Below are the code and all the weights of a small trained network. Each question names an input and a class and asks about switching units off, where a switched-off unit gives its printed mean instead of its output.

import numpy as np


def w(rows, s, z=0):
    codes = np.array(rows[::2]) - 128.0
    scale = np.full(codes.shape[1], s)
    scale[-1] = z or s
    return codes * scale


def f(y):
    return y / 2 * (1 + np.tanh(0.7978845608 * (y + 0.044715 * y**3)))


def log_softmax(a):
    a = a - a.max(-1, keepdims=True)
    return a - np.log(np.exp(a).sum(-1, keepdims=True))


def net(x, mask):
    res = np.array(x, float).reshape(1, 4) / 4 @ E
    y = f(res @ A[0][:, :-1].T + A[0][:, -1])
    res = res + np.where(mask, y, B[0][:, -1]) @ B[0][:, :-1]
    return log_softmax(res[-1] @ U[:, :-1].T + U[:, -1])


A, B = {}, {}
E = w([
[74,239,144,153,136,205,56],'x0',
[68,108,121,255,124,71,135],'x1',
[42,52,133,62,107,101,28],'x2',
[228,69,123,191,141,164,36],'x3',
],0.0074)
A[0] = w([
[85,84,123,203,126,90,143,132],'neuron 0',
[201,181,120,169,122,117,213,96],'neuron 1',
[127,183,125,150,143,156,62,112],'neuron 2',
[98,100,113,99,108,111,68,83],'neuron 3',
[198,205,126,178,145,166,187,110],'neuron 4',
[201,112,130,170,126,165,57,99],'neuron 5',
[108,184,145,133,114,173,99,118],'neuron 6',
[175,43,138,106,110,97,207,112],'neuron 7',
[167,118,127,144,129,139,87,254],'neuron 8',
[164,124,137,61,126,153,139,141],'neuron 9',
[194,75,130,170,145,132,63,80],'neuron 10',
[92,217,131,147,139,137,66,112],'neuron 11',
[55,169,125,92,120,114,194,180],'neuron 12',
[123,170,123,141,116,139,101,73],'neuron 13',
[85,158,107,95,113,118,170,92],'neuron 14',
[158,136,149,71,141,146,128,104],'neuron 15',
[103,178,121,136,117,173,95,112],'neuron 16',
[59,140,143,95,163,120,189,77],'neuron 17',
[51,70,123,75,129,111,62,131],'neuron 18',
[158,35,120,109,141,102,174,95],'neuron 19',
[70,81,126,104,129,134,62,109],'neuron 20',
[76,142,145,92,136,126,183,79],'neuron 21',
[88,91,141,104,151,108,85,102],'neuron 22',
[166,141,132,74,124,145,118,87],'neuron 23',
[87,149,123,114,116,117,165,74],'neuron 24',
[169,142,118,50,127,153,126,104],'neuron 25',
[123,123,125,118,140,145,138,198],'neuron 26',
[52,112,136,249,120,99,142,99],'neuron 27',
[176,162,122,49,115,131,113,132],'neuron 28',
],0.012,0.008)
B[0] = w([
[115,117,98,125,190,178,86,216],'neuron 0',
[126,173,180,103,90,199,171,235],'neuron 1',
[112,115,98,73,125,89,147,199],'neuron 2',
[132,186,155,91,103,170,145,174],'neuron 3',
[127,163,185,102,96,195,191,247],'neuron 4',
[161,158,99,124,43,97,54,214],'neuron 5',
[103,110,108,76,139,89,146,193],'neuron 6',
[88,103,98,62,142,69,171,225],'neuron 7',
[158,17,138,255,128,97,174,249],'neuron 8',
[118,116,114,147,177,158,95,189],'neuron 9',
[163,183,87,97,44,106,55,199],'neuron 10',
[97,93,98,66,151,84,159,219],'neuron 11',
[185,49,113,220,85,86,129,255],'neuron 12',
[120,171,105,66,123,114,115,137],'neuron 13',
[148,145,116,124,76,111,83,171],'neuron 14',
[122,139,115,117,154,162,87,163],'neuron 15',
[103,126,101,82,142,91,150,187],'neuron 16',
[165,150,103,117,70,102,80,182],'neuron 17',
[140,148,175,131,105,182,207,243],'neuron 18',
[89,124,95,50,129,75,158,198],'neuron 19',
[135,166,162,117,106,180,173,207],'neuron 20',
[149,162,108,116,71,110,76,172],'neuron 21',
[124,162,156,106,109,165,150,172],'neuron 22',
[121,168,104,108,153,154,83,157],'neuron 23',
[132,163,113,106,84,124,76,150],'neuron 24',
[116,158,102,124,174,180,70,186],'neuron 25',
[137,90,136,164,144,127,149,178],'neuron 26',
[118,150,97,118,198,206,48,240],'neuron 27',
[108,120,110,148,174,181,80,199],'neuron 28',
],0.031,0.0082)
U = w([
[142,174,215,120,103,206,209,98],'0',
[196,124,98,167,51,86,63,135],'1',
[64,80,89,39,180,60,180,139],'2',
[109,133,98,155,254,220,42,107],'3',
[146,41,191,254,186,94,182,255],'4',
[113,165,196,160,173,73,104,76],'5',
[102,182,182,117,177,79,109,69],'6',
],0.008,0.0038)

Each question gives the input, the list of numbers given to net, and the class t.
The units are the neurons (one row each of A and B). Each row of codes is followed by its name. A weight is (code - 128) times the scale printed after its matrix; where a second scale follows, it is the last column's (A, B and U).
mask holds one flag per neuron, in row order. A switched-off neuron (its flag False) gives its mean, the last column of its row in B, instead of its output. The means were averaged over made-up inputs and are rounded, as every weight is.
A unit's drop is (log p(t) with every unit on - log p(t) with that unit switched off) / (log p(t) with every unit on - log p(t) with every unit switched off).
The circuit of an input: a set's keep is (log p(t) with only the set's units on - log p(t) with every unit switched off) / (log p(t) with every unit on - log p(t) with every unit switched off). Starting from the 12 units with the biggest drops (on a tie, the unit counted first), units are removed one at a time, each time the one whose removal leaves the highest keep (on an exact tie, the one counted first), for as long as the keep stays at least 0.8.
units of the circuit, in order: the units of the circuit, biggest drop first
k most important neurons: the k neurons with the biggest drops, biggest first
drop of u: that unit's drop, to one decimal
input [-5,-6,7,2], class 0: units of the circuit, in order	neuron 18
input [-4,-3,-5,7], class 1: 2 most important neurons	neuron 5; neuron 10
input [0,-2,3,2], class 4: 2 most important neurons	neuron 4; neuron 1
input [8,0,-6,-3], class 2: 2 most important neurons	neuron 11; neuron 6
input [-4,-8,0,-8], class 1: 4 most important neurons	neuron 12; neuron 17; neuron 21; neuron 27
input [7,6,7,-8], class 1: 2 most important neurons	neuron 12; neuron 17
input [-2,6,1,5], class 3: 3 most important neurons	neuron 27; neuron 0; neuron 12
input [-4,1,3,2], class 2: 4 most important neurons	neuron 12; neuron 19; neuron 1; neuron 4
input [-8,-8,2,7], class 2: 3 most important neurons	neuron 7; neuron 19; neuron 27
input [-5,5,3,1], class 2: 4 most important neurons	neuron 19; neuron 7; neuron 28; neuron 25
input [-3,-3,1,-2], class 4: 2 most important neurons	neuron 27; neuron 11
input [8,-4,8,8], class 0: 4 most important neurons	neuron 18; neuron 20; neuron 3; neuron 12
input [-6,2,-3,-3], class 2: drop of neuron 12	0.0
input [5,8,-7,-2], class 3: units of the circuit, in order	neuron 27
input [-2,7,-4,1], class 3: drop of neuron 27	0.1
input [3,7,4,1], class 3: drop of neuron 27	0.5
